Below is a small trained network, with its code and all its weights. Each question gives an input and a target symbol and asks what happens when units are switched off, that is, made to give their printed mean instead of their output.

import numpy as np


def w(rows, s, z=0):
    codes = np.array(rows[::2]) - 128.0
    scale = np.full(codes.shape[1], s)
    scale[-1] = z or s
    return codes * scale


def f(y):
    return np.maximum(y, 0)


def softmax(a):
    e = np.exp(a - a.max(-1, keepdims=True))
    return e / e.sum(-1, keepdims=True)


def log_softmax(a):
    a = a - a.max(-1, keepdims=True)
    return a - np.log(np.exp(a).sum(-1, keepdims=True))


def net(x, mask):
    ids = ['ΔΨαεζηθξπ'.index(c) for c in x.split()]
    T = len(ids)
    res = E[ids] + P[:T]
    r = res
    for j in range(2):
        rows = slice(3 * j, 3 * j + 3)
        q, k, v = (r @ M[0][rows].T for M in (Q, K, V))
        z = softmax(np.where(np.tri(T) > 0, q @ k.T / 3**0.5, -1e9)) @ v
        o = O[0][rows]
        res = res + np.where(mask[j], z, o[:, -1]) @ o[:, :-1]
    y = f(res @ A[0][:, :-1].T + A[0][:, -1])
    res = res + np.where(mask[2:18], y, B[0][:, -1]) @ B[0][:, :-1]
    return log_softmax(res[-1] @ U[:, :-1].T + U[:, -1])


Q, K, V, O, A, B = {}, {}, {}, {}, {}, {}
E = w([
[49,139,3,85,159,165,8,176,200],'Δ',
[99,129,114,140,204,145,164,173,91],'Ψ',
[130,127,148,58,90,186,99,218,46],'α',
[125,163,132,177,147,139,134,138,104],'ε',
[44,68,155,155,211,109,121,92,145],'ζ',
[89,86,100,109,130,115,193,181,83],'η',
[84,152,131,145,192,206,154,125,90],'θ',
[18,195,194,119,187,83,141,198,199],'ξ',
[127,129,114,167,88,75,139,165,99],'π',
],0.011)
P = w([
[226,144,207,69,121,67,185,94,118],'0',
[69,99,82,254,21,132,205,112,131],'1',
[71,102,95,223,78,140,166,136,126],'2',
[79,101,108,196,126,152,132,153,121],'3',
[68,91,133,193,141,164,124,159,119],'4',
[76,92,142,186,162,167,112,163,121],'5',
[91,82,161,188,173,178,92,168,135],'6',
[62,89,174,198,180,183,75,170,126],'7',
[67,89,189,192,153,181,70,166,126],'8',
],0.005)
Q[0] = w([
[178,175,121,116,112,117,198,91,138],'H1',
[150,169,133,68,153,109,89,166,145],'H1',
[210,131,151,2,146,122,95,44,178],'H1',
[173,155,43,71,115,104,76,86,163],'H2',
[61,97,68,150,133,136,91,185,130],'H2',
[165,142,96,85,105,125,89,99,186],'H2',
],0.036)
K[0] = w([
[76,114,141,187,124,144,100,193,74],'H1',
[143,171,64,94,138,107,152,137,160],'H1',
[108,145,1,181,109,164,141,136,153],'H1',
[36,98,201,216,103,129,144,144,98],'H2',
[121,93,161,107,197,97,59,132,198],'H2',
[77,108,179,176,108,143,149,141,126],'H2',
],0.033)
V[0] = w([
[130,133,134,173,155,3,101,117,165],'H1',
[141,18,131,81,66,46,180,138,125],'H1',
[202,216,150,182,86,103,140,114,126],'H1',
[202,146,139,73,99,89,89,137,117],'H2',
[139,185,155,156,198,101,149,203,111],'H2',
[178,72,91,118,213,154,182,133,71],'H2',
],0.018)
O[0] = w([
[123,239,68,218,145,175,148,110,67,255],'H1',
[180,120,50,164,190,2,73,208,83,217],'H1',
[153,107,140,233,145,198,137,199,215,71],'H1',
[116,150,101,147,92,98,26,169,172,10],'H2',
[96,152,224,150,159,112,99,141,129,140],'H2',
[111,90,210,181,47,76,91,129,82,51],'H2',
],0.01,0.0056)
A[0] = w([
[140,126,67,160,116,147,82,142,170,2],'N1',
[157,119,149,160,92,186,91,120,198,73],'N2',
[133,102,170,93,85,140,142,102,171,1],'N3',
[187,126,129,125,143,98,163,103,131,71],'N4',
[152,75,149,156,136,156,183,121,140,103],'N5',
[132,171,146,76,124,111,110,103,100,55],'N6',
[90,195,124,104,74,128,93,152,127,157],'N7',
[181,73,140,106,117,110,107,118,208,149],'N8',
[142,53,87,136,157,179,101,84,95,150],'N9',
[254,163,142,76,88,169,157,155,100,52],'N10',
[134,91,170,171,85,113,115,124,110,39],'N11',
[100,130,64,85,92,164,89,161,145,144],'N12',
[119,119,102,105,128,102,175,84,169,163],'N13',
[195,118,86,133,153,137,91,50,161,112],'N14',
[103,177,138,135,110,169,141,95,137,80],'N15',
[109,61,64,152,124,130,124,87,147,93],'N16',
],0.013,0.0041)
B[0] = w([
[172,38,161,123,135,164,135,59,176,196],'N1',
[62,147,77,141,7,127,124,176,152,176],'N2',
[159,157,47,137,133,140,21,19,181,158],'N3',
[68,179,129,141,129,177,99,129,137,170],'N4',
[96,207,109,145,148,79,97,128,78,199],'N5',
[128,48,96,172,55,122,161,120,140,204],'N6',
[126,132,134,151,159,142,137,82,89,185],'N7',
[71,97,71,144,149,229,150,152,44,145],'N8',
[102,100,175,127,96,122,98,117,72,255],'N9',
[76,62,144,123,187,186,68,178,101,158],'N10',
[191,168,148,52,158,159,128,140,152,189],'N11',
[137,71,176,75,138,134,142,151,152,192],'N12',
[194,146,175,183,152,96,171,152,159,221],'N13',
[81,149,94,121,62,95,139,105,140,187],'N14',
[158,93,67,82,134,72,156,164,170,224],'N15',
[158,122,151,132,74,106,119,118,87,190],'N16',
],0.013,0.0095)
U = w([
[112,57,119,76,97,118,173,78,149,97],'Δ',
[102,137,254,99,151,173,162,88,122,201],'Ψ',
[68,57,124,93,151,193,116,127,96,60],'α',
[63,125,138,149,81,142,123,151,152,111],'ε',
[59,111,112,179,132,103,151,40,37,242],'ζ',
[142,100,110,96,146,50,60,151,113,4],'η',
[98,130,111,89,135,145,80,56,134,23],'θ',
[94,143,80,97,223,162,195,113,148,171],'ξ',
[144,72,145,202,154,153,112,94,148,58],'π',
],0.0037,0.0023)

Each question gives the input, a string of symbols that net reads in full, and the target symbol t.
The units are the heads (3 rows each of Q, K, V and O) and the neurons (one row each of A and B). Each row of codes is followed by its name. A weight is (code - 128) times the scale printed after its matrix; where a second scale follows, it is the last column's (O, A, B and U).
mask holds one flag per unit, heads first, then neurons. A switched-off unit (its flag False) gives its mean, the last column of its rows in O or B, instead of its output. The means were averaged over made-up inputs and are rounded, as every weight is.
A unit's drop is (log p(t) with every unit on - log p(t) with that unit switched off) / (log p(t) with every unit on - log p(t) with every unit switched off).
The circuit of an input: a set's keep is (log p(t) with only the set's units on - log p(t) with every unit switched off) / (log p(t) with every unit on - log p(t) with every unit switched off). Starting from the 12 units with the biggest drops (on a tie, the unit counted first), units are removed one at a time, each time the one whose removal leaves the highest keep (on an exact tie, the one counted first), for as long as the keep stays at least 0.8.
units of the circuit, in order: the units of the circuit, biggest drop first
unit that matters most: the unit with the biggest drop
k most important neurons: the k neurons with the biggest drops, biggest first
which heads matter: for each layer, one digit per head in row order, 1 if its drop is at least 0.15 and else 0, layers parted by /
input η ε θ Ψ η ε π α ζ, target η: units of the circuit, in order	[H1]
input θ π ξ Δ ζ ξ ξ, target ξ: units of the circuit, in order	[H2, N9]
input ζ ε ε Δ ζ Δ, target ζ: units of the circuit, in order	[H2, H1]
input ξ α ε π ζ ζ Ψ, target ξ: 2 most important neurons	[N15, N9]
input ε ξ ξ ζ θ ζ, target ε: units of the circuit, in order	[H1, N2, H2]
input Δ Δ ζ ε ζ ζ Δ Δ, target Δ: units of the circuit, in order	[H1, N6]
input Δ ξ π, target ξ: units of the circuit, in order	[H1, N9, N15]
input Δ Ψ Ψ ε Δ η η ζ α, target Δ: 2 most important neurons	[N6, N12]
input α Δ η ζ ζ θ Δ, target α: units of the circuit, in order	[N8, H1]
input θ ε ε θ ε, target θ: units of the circuit, in order	[H1, N3, H2, N11]
input Δ η ζ η π Δ ζ Ψ π, target Δ: which heads matter	11
input θ π α ζ π Δ η Δ, target θ: units of the circuit, in order	[N3, H1]
input Δ η π, target π: which heads matter	11
input π Δ α, target α: unit that matters most	H2
input ε Ψ α ζ ξ Δ α ζ α, target α: units of the circuit, in order	[N10, H2]
input ζ θ π ξ, target ζ: units of the circuit, in order	[H1, H2, N7]
input ζ ξ Δ, target ξ: which heads matter	01
input ξ Δ Δ π ζ ζ ζ η, target ξ: which heads matter	10
input α ζ π ζ Δ Ψ α ε, target α: which heads matter	10
input ξ ε Δ Δ ζ π, target ξ: which heads matter	10
input η η π, target η: which heads matter	11
